Below are the code and all the weights of a small trained network. Each question names an input and a class and asks about switching units off, where a switched-off unit gives its printed mean instead of its output.

import numpy as np


def w(rows, s, z=0):
    codes = np.array(rows[::2]) - 128.0
    scale = np.full(codes.shape[1], s)
    scale[-1] = z or s
    return codes * scale


def f(y):
    return y / 2 * (1 + np.tanh(0.7978845608 * (y + 0.044715 * y**3)))


def log_softmax(a):
    a = a - a.max(-1, keepdims=True)
    return a - np.log(np.exp(a).sum(-1, keepdims=True))


def net(x, mask):
    res = np.array(x, float).reshape(1, 7) / 4 @ E
    y = f(res @ A[0][:, :-1].T + A[0][:, -1])
    res = res + np.where(mask, y, B[0][:, -1]) @ B[0][:, :-1]
    return log_softmax(res[-1] @ U[:, :-1].T + U[:, -1])


A, B = {}, {}
E = w([
[160,194,100,2,146,131,99,166,162,63],'x0',
[99,119,144,114,131,127,101,128,154,140],'x1',
[141,102,78,97,94,211,189,134,181,184],'x2',
[252,24,160,121,101,115,213,110,136,9],'x3',
[157,139,104,158,139,146,146,105,79,116],'x4',
[157,80,187,140,191,184,108,206,90,176],'x5',
[76,115,93,135,57,143,100,175,102,21],'x6',
],0.0084)
A[0] = w([
[191,173,173,106,203,90,162,27,165,184,67],'neuron 1',
[159,91,201,108,172,174,89,210,90,150,1],'neuron 2',
[81,57,161,225,102,84,145,92,131,164,64],'neuron 3',
[116,130,182,125,189,2,69,103,50,82,27],'neuron 4',
[193,66,169,123,126,122,141,84,159,68,40],'neuron 5',
[105,143,90,124,155,77,131,35,181,89,27],'neuron 6',
[79,159,115,94,95,41,219,55,152,133,116],'neuron 7',
[159,164,149,59,183,145,101,106,141,86,6],'neuron 8',
],0.009,0.0032)
B[0] = w([
[21,105,118,116,74,147,94,214,120,23,245],'neuron 1',
[181,60,96,163,55,81,21,53,79,118,228],'neuron 2',
[222,233,143,28,141,151,120,189,115,83,228],'neuron 3',
[103,32,80,71,153,180,183,175,157,225,242],'neuron 4',
[2,201,82,81,254,124,48,83,120,194,253],'neuron 5',
[215,105,165,168,60,86,81,147,82,192,196],'neuron 6',
[190,54,68,172,146,178,39,139,50,145,240],'neuron 7',
[223,208,206,98,105,172,143,93,133,111,189],'neuron 8',
],0.0099,0.0064)
U = w([
[190,83,127,129,85,95,97,53,77,133,113],'0',
[136,130,109,82,128,151,149,118,115,119,254],'1',
[153,77,83,74,139,213,181,126,165,164,160],'2',
[86,201,99,117,176,121,100,78,128,159,99],'3',
[208,185,158,40,108,148,158,121,109,104,47],'4',
[157,118,111,131,145,147,123,141,150,98,194],'5',
[77,94,127,116,101,137,145,157,107,1,115],'6',
[129,79,160,146,110,98,231,72,176,109,24],'7',
],0.0099,0.0063)

Each question gives the input, the list of numbers given to net, and the class t.
The units are the neurons (one row each of A and B). Each row of codes is followed by its name. A weight is (code - 128) times the scale printed after its matrix; where a second scale follows, it is the last column's (A, B and U).
mask holds one flag per neuron, in row order. A switched-off neuron (its flag False) gives its mean, the last column of its row in B, instead of its output. The means were averaged over made-up inputs and are rounded, as every weight is.
A unit's drop is (log p(t) with every unit on - log p(t) with that unit switched off) / (log p(t) with every unit on - log p(t) with every unit switched off).
The circuit of an input: a set's keep is (log p(t) with only the set's units on - log p(t) with every unit switched off) / (log p(t) with every unit on - log p(t) with every unit switched off). Starting from all 8 units, units are removed one at a time, each time the one whose removal leaves the highest keep (on an exact tie, the one counted first), for as long as the keep stays at least 0.8.
units of the circuit, in order: the units of the circuit, biggest drop first
unit that matters most: the unit with the biggest drop
top k neurons: the k neurons with the biggest drops, biggest first
drop when u is switched off: that unit's drop, to one decimal
input [0,-6,4,-2,0,7,-7], class 0: units of the circuit, in order : (neuron 2)
input [7,-1,3,-7,6,7,7], class 0: units of the circuit, in order : (neuron 2; neuron 5)
input [-3,-1,-7,-2,-8,-5,-7], class 5: top 4 neurons : (neuron 1; neuron 6; neuron 7; neuron 3)
input [-8,-6,-5,7,-8,7,2], class 4: top 2 neurons : (neuron 3; neuron 7)
input [-8,8,-5,-3,-7,-8,1], class 0: top 2 neurons : (neuron 7; neuron 6)
input [-1,2,-8,-1,4,-5,3], class 2: top 2 neurons : (neuron 4; neuron 2)
input [-8,5,5,-7,8,-3,-6], class 4: top 3 neurons : (neuron 3; neuron 5; neuron 4)
input [8,2,-5,-5,7,4,-7], class 4: top 2 neurons : (neuron 8; neuron 5)
input [7,-3,2,2,-4,8,-8], class 0: top 2 neurons : (neuron 2; neuron 3)
input [8,-1,-8,-8,-7,3,0], class 2: top 2 neurons : (neuron 4; neuron 5)
input [-8,1,-5,-4,-4,-4,-1], class 4: top 2 neurons : (neuron 3; neuron 5)
input [-8,-2,-3,-3,-5,-2,-4], class 4: top 2 neurons : (neuron 3; neuron 5)
input [-4,0,-5,-4,4,-1,-5], class 2: top 2 neurons : (neuron 4; neuron 5)
input [8,6,6,-1,-5,-5,5], class 4: unit that matters most : neuron 8
input [-8,0,7,-7,0,2,2], class 4: units of the circuit, in order : (neuron 3; neuron 5)
input [3,1,-1,-6,-8,-4,-8], class 5: top 3 neurons : (neuron 5; neuron 1; neuron 7)
input [8,7,5,-8,-8,8,-7], class 0: top 2 neurons : (neuron 2; neuron 5)
input [8,3,4,-5,-2,-7,-5], class 4: drop when neuron 4 is switched off : 0.2
input [-2,4,-7,-1,-1,3,-1], class 2: drop when neuron 4 is switched off : 0.9
input [8,3,0,5,6,0,8], class 4: unit that matters most : neuron 8
input [-4,8,8,4,6,-4,-8], class 1: drop when neuron 5 is switched off : 0.3
